Here is a tiny trained network, its code and every weight. The questions are about switching its units off for an input and a target symbol, where a switched-off unit gives its printed mean instead of its output.

import numpy as np


def w(rows, s, z=0):
    codes = np.array(rows[::2]) - 128.0
    scale = np.full(codes.shape[1], s)
    scale[-1] = z or s
    return codes * scale


def norm(h):
    return h / np.sqrt((h * h).mean(-1, keepdims=True) + 1e-5)


def f(y):
    return np.maximum(y, 0)


def softmax(a):
    e = np.exp(a - a.max(-1, keepdims=True))
    return e / e.sum(-1, keepdims=True)


def log_softmax(a):
    a = a - a.max(-1, keepdims=True)
    return a - np.log(np.exp(a).sum(-1, keepdims=True))


def net(x, mask):
    ids = ['ΓΛΣΩδεθτψ'.index(c) for c in x.split()]
    T = len(ids)
    res = E[ids] + P[:T]
    u = 0
    for l in range(3):
        r = norm(res)
        for j in range(2):
            rows = slice(2 * j, 2 * j + 2)
            q, k, v = (r @ M[l][rows].T for M in (Q, K, V))
            z = softmax(np.where(np.tri(T) > 0, q @ k.T / 2**0.5, -1e9)) @ v
            o = O[l][rows]
            res = res + np.where(mask[u + j], z, o[:, -1]) @ o[:, :-1]
        u += 2
        y = f(norm(res) @ A[l][:, :-1].T + A[l][:, -1])
        res = res + np.where(mask[u : u + 8], y, B[l][:, -1]) @ B[l][:, :-1]
        u += 8
    return log_softmax(norm(res)[-1] @ U[:, :-1].T + U[:, -1])


Q, K, V, O, A, B = {}, {}, {}, {}, {}, {}
E = w([
[97,136,115,142],'Γ',
[170,76,50,115],'Λ',
[156,179,144,112],'Σ',
[2,179,169,67],'Ω',
[150,162,126,215],'δ',
[119,122,197,123],'ε',
[177,150,43,28],'θ',
[152,136,182,113],'τ',
[8,140,161,151],'ψ',
],0.02)
P = w([
[88,37,115,76],'0',
[141,253,125,68],'1',
[139,239,171,105],'2',
[122,220,164,75],'3',
[122,199,158,73],'4',
[115,193,151,68],'5',
[119,178,145,59],'6',
[109,180,143,56],'7',
[112,169,131,58],'8',
[109,165,136,62],'9',
[115,137,120,63],'10',
[102,141,129,65],'11',
[111,109,116,69],'12',
[111,200,126,44],'13',
],0.0053)
Q[0] = w([
[182,169,106,220],'L0H1',
[129,125,155,253],'L0H1',
[203,151,171,87],'L0H2',
[177,186,80,120],'L0H2',
],0.012)
K[0] = w([
[171,209,126,163],'L0H1',
[161,254,117,164],'L0H1',
[114,36,96,123],'L0H2',
[140,107,167,134],'L0H2',
],0.014)
V[0] = w([
[247,137,254,146],'L0H1',
[39,73,165,142],'L0H1',
[196,86,124,63],'L0H2',
[71,110,73,119],'L0H2',
],0.0038)
O[0] = w([
[94,80,202,68,2],'L0H1',
[124,68,132,190,148],'L0H1',
[210,50,136,148,143],'L0H2',
[143,44,254,118,152],'L0H2',
],0.0064,0.002)
A[0] = w([
[111,170,108,97,132],'L0N1',
[62,137,129,118,252],'L0N2',
[155,137,251,121,77],'L0N3',
[183,141,168,174,128],'L0N4',
[154,111,128,222,120],'L0N5',
[160,107,152,99,76],'L0N6',
[177,107,142,81,59],'L0N7',
[137,177,165,95,99],'L0N8',
],0.014,0.0034)
B[0] = w([
[228,95,219,240,211],'L0N1',
[179,255,135,222,253],'L0N2',
[45,131,156,246,253],'L0N3',
[75,217,215,96,189],'L0N4',
[207,195,127,48,153],'L0N5',
[83,209,129,33,163],'L0N6',
[195,177,209,53,192],'L0N7',
[241,21,164,246,218],'L0N8',
],0.0044,0.0058)
Q[1] = w([
[169,182,143,163],'L1H1',
[92,112,3,182],'L1H1',
[34,225,91,123],'L1H2',
[128,47,130,158],'L1H2',
],0.0049)
K[1] = w([
[116,119,109,88],'L1H1',
[122,254,163,110],'L1H1',
[182,35,127,116],'L1H2',
[185,235,69,62],'L1H2',
],0.0058)
V[1] = w([
[123,183,99,155],'L1H1',
[118,120,28,188],'L1H1',
[61,63,137,72],'L1H2',
[105,248,98,62],'L1H2',
],0.011)
O[1] = w([
[150,164,94,171,175],'L1H1',
[145,68,63,243,121],'L1H1',
[24,65,177,114,3],'L1H2',
[111,205,50,3,162],'L1H2',
],0.011,0.0061)
A[1] = w([
[106,182,174,237,121],'L1N1',
[206,149,126,183,153],'L1N2',
[62,90,173,197,103],'L1N3',
[144,254,169,164,4],'L1N4',
[21,132,63,160,93],'L1N5',
[73,155,152,198,120],'L1N6',
[141,154,90,120,205],'L1N7',
[41,11,129,102,172],'L1N8',
],0.0078,0.0044)
B[1] = w([
[168,159,76,176,253],'L1N1',
[153,90,83,162,249],'L1N2',
[136,84,7,111,148],'L1N3',
[148,254,233,194,243],'L1N4',
[125,33,47,35,140],'L1N5',
[136,106,51,219,185],'L1N6',
[195,42,27,88,220],'L1N7',
[81,204,104,197,134],'L1N8',
],0.0056,0.0065)
Q[2] = w([
[136,95,181,101],'L2H1',
[75,135,138,128],'L2H1',
[253,159,115,170],'L2H2',
[10,19,201,60],'L2H2',
],0.013)
K[2] = w([
[112,155,85,149],'L2H1',
[170,78,65,142],'L2H1',
[7,91,140,98],'L2H2',
[234,230,123,171],'L2H2',
],0.011)
V[2] = w([
[169,89,135,102],'L2H1',
[91,110,65,187],'L2H1',
[8,144,104,119],'L2H2',
[123,88,139,157],'L2H2',
],0.012)
O[2] = w([
[255,154,160,93,4],'L2H1',
[50,194,48,55,187],'L2H1',
[59,140,125,101,26],'L2H2',
[125,43,106,188,211],'L2H2',
],0.0093,0.0016)
A[2] = w([
[121,172,203,122,188],'L2N1',
[122,132,161,187,191],'L2N2',
[162,114,82,91,214],'L2N3',
[181,80,181,135,165],'L2N4',
[68,162,179,112,128],'L2N5',
[197,121,120,3,254],'L2N6',
[158,185,130,137,145],'L2N7',
[163,214,148,215,139],'L2N8',
],0.012,0.0039)
B[2] = w([
[71,149,124,81,164],'L2N1',
[66,105,84,201,178],'L2N2',
[100,53,171,126,174],'L2N3',
[164,71,67,175,149],'L2N4',
[130,63,191,60,139],'L2N5',
[66,2,110,77,184],'L2N6',
[125,184,212,107,190],'L2N7',
[41,154,229,189,249],'L2N8',
],0.007,0.014)
U = w([
[184,185,8,178,56],'Γ',
[133,46,65,199,254],'Λ',
[220,95,176,139,94],'Σ',
[40,166,124,38,91],'Ω',
[184,208,101,67,87],'δ',
[37,23,150,171,66],'ε',
[161,136,155,38,156],'θ',
[105,44,221,110,106],'τ',
[12,155,29,122,105],'ψ',
],0.014,0.0045)

Each question gives the input, a string of symbols that net reads in full, and the target symbol t.
The units are the heads (2 rows each of Q, K, V and O) and the neurons (one row each of A and B). Each row of codes is followed by its name. A weight is (code - 128) times the scale printed after its matrix; where a second scale follows, it is the last column's (O, A, B and U).
mask holds one flag per unit, layer by layer, with each layer's heads first. A switched-off unit (its flag False) gives its mean, the last column of its rows in O or B, instead of its output. The means were averaged over made-up inputs and are rounded, as every weight is.
A unit's drop is (log p(t) with every unit on - log p(t) with that unit switched off) / (log p(t) with every unit on - log p(t) with every unit switched off).
The circuit of an input: a set's keep is (log p(t) with only the set's units on - log p(t) with every unit switched off) / (log p(t) with every unit on - log p(t) with every unit switched off). Starting from the 12 units with the biggest drops (on a tie, the unit counted first), units are removed one at a time, each time the one whose removal leaves the highest keep (on an exact tie, the one counted first), for as long as the keep stays at least 0.8.
units of the circuit, in order: the units of the circuit, biggest drop first
top k neurons: the k neurons with the biggest drops, biggest first
top k neurons in layer l: the k neurons of layer l with the biggest drops, biggest first
heads that matter: for each layer, one digit per head in row order, 1 if its drop is at least 0.15 and else 0, layers parted by /
drop of u: that unit's drop, to one decimal
input Λ ψ ε τ Λ Λ Γ τ, target Λ: units of the circuit, in order -> [L1H1]
input Ω Λ θ ψ θ ψ Γ Σ Λ δ Ω Ω τ, target Ω: heads that matter -> 00 / 01 / 01
input Λ Λ δ Σ θ θ θ Λ Λ ψ ε Λ Λ Σ, target Λ: units of the circuit, in order -> [L1H2 L1H1]
input Ω ψ Ω ψ, target Ω: top 2 neurons in layer 0 -> [L0N3 L0N8]
input Λ Σ Σ Γ Σ Γ ψ Γ Σ ψ θ Γ θ, target Λ: heads that matter -> 00 / 00 / 01
input Σ Ω τ Λ Σ Σ δ, target Σ: units of the circuit, in order -> [L2H1 L1H1 L0H1]
input Λ τ ε ψ Λ Γ Λ Γ Σ δ Λ ε, target Λ: units of the circuit, in order -> [L1H2 L1H1]
input Γ ε Σ δ θ Λ Σ ψ Γ, target Γ: units of the circuit, in order -> [L0H1 L1H2]
input Γ Λ δ Ω, target Γ: heads that matter -> 10 / 10 / 00
input Λ Ω ψ δ Λ δ ψ Γ Λ ψ Λ Σ, target Λ: heads that matter -> 00 / 10 / 01
input ε Λ Γ Γ Λ ψ Σ τ, target ε: heads that matter -> 10 / 01 / 01
input δ Γ δ δ Γ, target δ: top 2 neurons -> [L0N5 L0N3]
input Λ Λ Γ Σ ε δ Γ ε, target Λ: heads that matter -> 00 / 01 / 01
input ψ θ ψ Λ, target ψ: heads that matter -> 00 / 01 / 11
input ψ ψ Λ Γ θ, target ψ: heads that matter -> 00 / 01 / 11
input ψ ψ ε Γ δ Ω ψ Γ Σ Γ ε ψ ψ Λ, target ψ: top 3 neurons in layer 0 -> [L0N8 L0N1 L0N3]
input δ ψ Σ θ, target θ: heads that matter -> 00 / 00 / 00
input ψ ψ ε τ Λ δ, target ψ: top neuron -> [L0N3]
input τ Λ Γ ψ τ δ τ Λ ψ ψ Λ θ, target θ: heads that matter -> 00 / 10 / 00
input θ τ Σ Γ, target Σ: top neuron -> [L0N1]
input Σ Λ Λ Γ, target Σ: top 2 neurons -> [L0N3 L0N7]
input θ Γ τ Λ Γ Γ δ, target δ: drop of L1N7 -> 0.0
input Γ τ ψ Γ τ ε δ Λ θ ε Λ Γ, target Γ: drop of L0H1 -> 0.2
input τ ψ Ω Ω Λ τ Σ, target τ: drop of L0N7 -> 0.1
input ψ Λ ε Λ Γ Γ ψ Ω θ, target ψ: drop of L2H2 -> 0.3
